Here is a tiny trained network, its code and every weight. The questions are about switching its units off for an input and a class, where a switched-off unit gives its printed mean instead of its output.

import numpy as np


def w(rows, s, z=0):
    codes = np.array(rows[::2]) - 128.0
    scale = np.full(codes.shape[1], s)
    scale[-1] = z or s
    return codes * scale


def f(y):
    return y / 2 * (1 + np.tanh(0.7978845608 * (y + 0.044715 * y**3)))


def log_softmax(a):
    a = a - a.max(-1, keepdims=True)
    return a - np.log(np.exp(a).sum(-1, keepdims=True))


def net(x, mask):
    res = np.array(x, float).reshape(1, 6) / 4 @ E
    y = f(res @ A[0][:, :-1].T + A[0][:, -1])
    res = res + np.where(mask, y, B[0][:, -1]) @ B[0][:, :-1]
    return log_softmax(res[-1] @ U[:, :-1].T + U[:, -1])


A, B = {}, {}
E = w([
[148,167,184,25,169,109,103,60,111],'x0',
[129,108,227,104,166,140,90,159,230],'x1',
[40,99,79,111,72,126,223,158,125],'x2',
[55,210,73,105,177,223,140,195,146],'x3',
[172,135,125,27,34,223,93,91,177],'x4',
[2,119,184,169,70,97,143,173,64],'x5',
],0.0037)
A[0] = w([
[217,89,146,143,60,60,130,93,109,200],'N1',
[131,126,133,125,126,137,125,129,127,114],'N2',
[128,127,128,126,128,129,130,128,126,116],'N3',
[124,122,121,147,125,132,128,133,132,146],'N4',
[127,128,131,115,128,133,132,128,122,134],'N5',
[128,135,127,121,130,124,126,126,124,151],'N6',
[129,128,130,124,128,131,128,128,126,123],'N7',
[126,126,109,162,127,125,134,134,117,140],'N8',
[123,127,126,108,126,140,141,128,117,103],'N9',
[252,133,166,101,162,168,52,118,177,246],'N10',
[217,149,44,150,198,126,125,112,101,204],'N11',
[122,92,183,193,200,68,145,151,187,227],'N12',
[87,137,186,184,92,85,81,122,57,249],'N13',
[128,128,129,125,128,130,129,128,127,121],'N14',
[124,124,127,139,126,123,126,129,138,143],'N15',
[129,128,129,127,129,127,128,128,127,140],'N16',
[177,112,137,133,83,108,124,115,127,146],'N17',
[117,134,125,72,118,126,142,115,107,157],'N18',
[125,133,131,120,129,124,129,127,124,148],'N19',
[128,130,127,130,131,125,126,127,129,145],'N20',
[134,128,136,119,129,130,125,128,126,135],'N21',
[129,126,127,132,125,129,127,128,130,125],'N22',
[126,133,88,219,136,119,125,137,90,168],'N23',
[127,128,129,127,129,127,127,127,127,138],'N24',
[124,130,129,114,127,132,134,127,122,122],'N25',
[99,122,116,186,115,193,108,160,165,137],'N26',
[126,128,127,126,128,131,131,128,126,105],'N27',
[175,134,172,154,187,69,96,108,89,144],'N28',
[128,125,127,132,127,128,128,129,131,133],'N29',
[134,135,122,121,134,124,128,125,130,141],'N30',
],0.014,0.0011)
B[0] = w([
[119,136,126,133,23,109,133,142,139,230],'N1',
[113,129,122,114,126,124,134,127,128,127],'N2',
[133,126,132,131,127,129,124,128,129,127],'N3',
[129,131,140,140,117,117,133,123,127,135],'N4',
[135,127,124,123,130,129,121,125,129,129],'N5',
[123,114,130,123,136,134,130,132,137,130],'N6',
[123,128,124,122,128,130,129,130,128,127],'N7',
[138,124,142,155,105,121,130,132,135,149],'N8',
[148,127,147,125,130,120,109,117,134,128],'N9',
[139,147,132,3,135,184,64,111,157,254],'N10',
[115,117,138,172,212,121,150,131,107,208],'N11',
[132,122,122,151,219,141,137,120,106,223],'N12',
[134,125,122,164,204,130,146,128,121,228],'N13',
[130,126,128,126,128,127,127,126,127,127],'N14',
[139,143,113,139,126,124,131,121,118,132],'N15',
[128,125,125,127,128,131,129,128,128,129],'N16',
[114,138,132,124,79,119,132,134,131,161],'N17',
[151,126,133,117,152,141,100,129,148,145],'N18',
[139,118,119,127,132,137,126,127,133,130],'N19',
[125,119,125,126,129,131,133,127,129,130],'N20',
[120,122,115,112,128,137,133,130,130,129],'N21',
[119,136,132,127,127,124,130,131,127,128],'N22',
[130,127,135,162,70,105,145,128,140,208],'N23',
[131,127,121,128,129,132,129,129,128,129],'N24',
[146,125,129,129,130,130,117,122,132,128],'N25',
[134,127,130,146,70,90,138,122,121,169],'N26',
[135,126,136,131,127,127,123,127,130,126],'N27',
[127,131,129,73,173,163,100,125,139,208],'N28',
[128,139,128,132,127,124,127,128,122,129],'N29',
[115,119,146,122,133,131,121,132,120,129],'N30',
],0.026,0.0066)
U = w([
[147,149,138,17,145,187,45,93,157,131],'0',
[118,105,126,182,193,120,161,135,68,254],'1',
[120,138,124,138,2,96,137,149,148,2],'2',
],0.0084,0.00022)

Each question gives the input, the list of numbers given to net, and the class t.
The units are the neurons (one row each of A and B). Each row of codes is followed by its name. A weight is (code - 128) times the scale printed after its matrix; where a second scale follows, it is the last column's (A, B and U).
mask holds one flag per neuron, in row order. A switched-off neuron (its flag False) gives its mean, the last column of its row in B, instead of its output. The means were averaged over made-up inputs and are rounded, as every weight is.
A unit's drop is (log p(t) with every unit on - log p(t) with that unit switched off) / (log p(t) with every unit on - log p(t) with every unit switched off).
The circuit of an input: a set's keep is (log p(t) with only the set's units on - log p(t) with every unit switched off) / (log p(t) with every unit on - log p(t) with every unit switched off). Starting from the 12 units with the biggest drops (on a tie, the unit counted first), units are removed one at a time, each time the one whose removal leaves the highest keep (on an exact tie, the one counted first), for as long as the keep stays at least 0.8.
circuit, biggest first: the units of the circuit, biggest drop first
most important unit: the unit with the biggest drop
k most important neurons: the k neurons with the biggest drops, biggest first
drop when u is switched off: that unit's drop, to one decimal
input [4,-7,-6,7,3,5], class 1: most important unit	N10
input [-6,-1,-8,0,3,4], class 2: circuit, biggest first	N12, N28, N26
input [-2,-4,-5,-5,-3,0], class 1: 2 most important neurons	N10, N11
input [-2,5,2,4,-1,0], class 1: 3 most important neurons	N10, N1, N23
input [-8,1,5,7,7,-4], class 2: 2 most important neurons	N26, N10
input [-6,-4,-2,-7,0,-8], class 2: 2 most important neurons	N1, N17
input [-4,0,-2,5,2,0], class 2: 2 most important neurons	N10, N12
input [-6,0,5,1,3,-6], class 1: 4 most important neurons	N1, N10, N23, N17
input [6,-4,0,3,-3,8], class 1: 2 most important neurons	N10, N13
input [5,-5,7,6,-2,-7], class 1: 2 most important neurons	N10, N11
input [-6,7,0,1,8,5], class 2: 3 most important neurons	N26, N10, N28
input [-3,0,-4,6,3,2], class 2: 2 most important neurons	N10, N28
input [3,-1,2,-1,0,8], class 1: 2 most important neurons	N10, N13
input [-1,-5,-7,3,-4,-2], class 1: most important unit	N11
input [-4,-5,5,-6,-2,-7], class 2: drop when N1 is switched off	0.3
input [-2,3,4,-4,6,1], class 2: drop when N10 is switched off	0.2
input [3,-3,-5,7,-4,-1], class 1: drop when N10 is switched off	0.7
input [-3,1,-7,-4,-3,8], class 1: drop when N4 is switched off	0.0
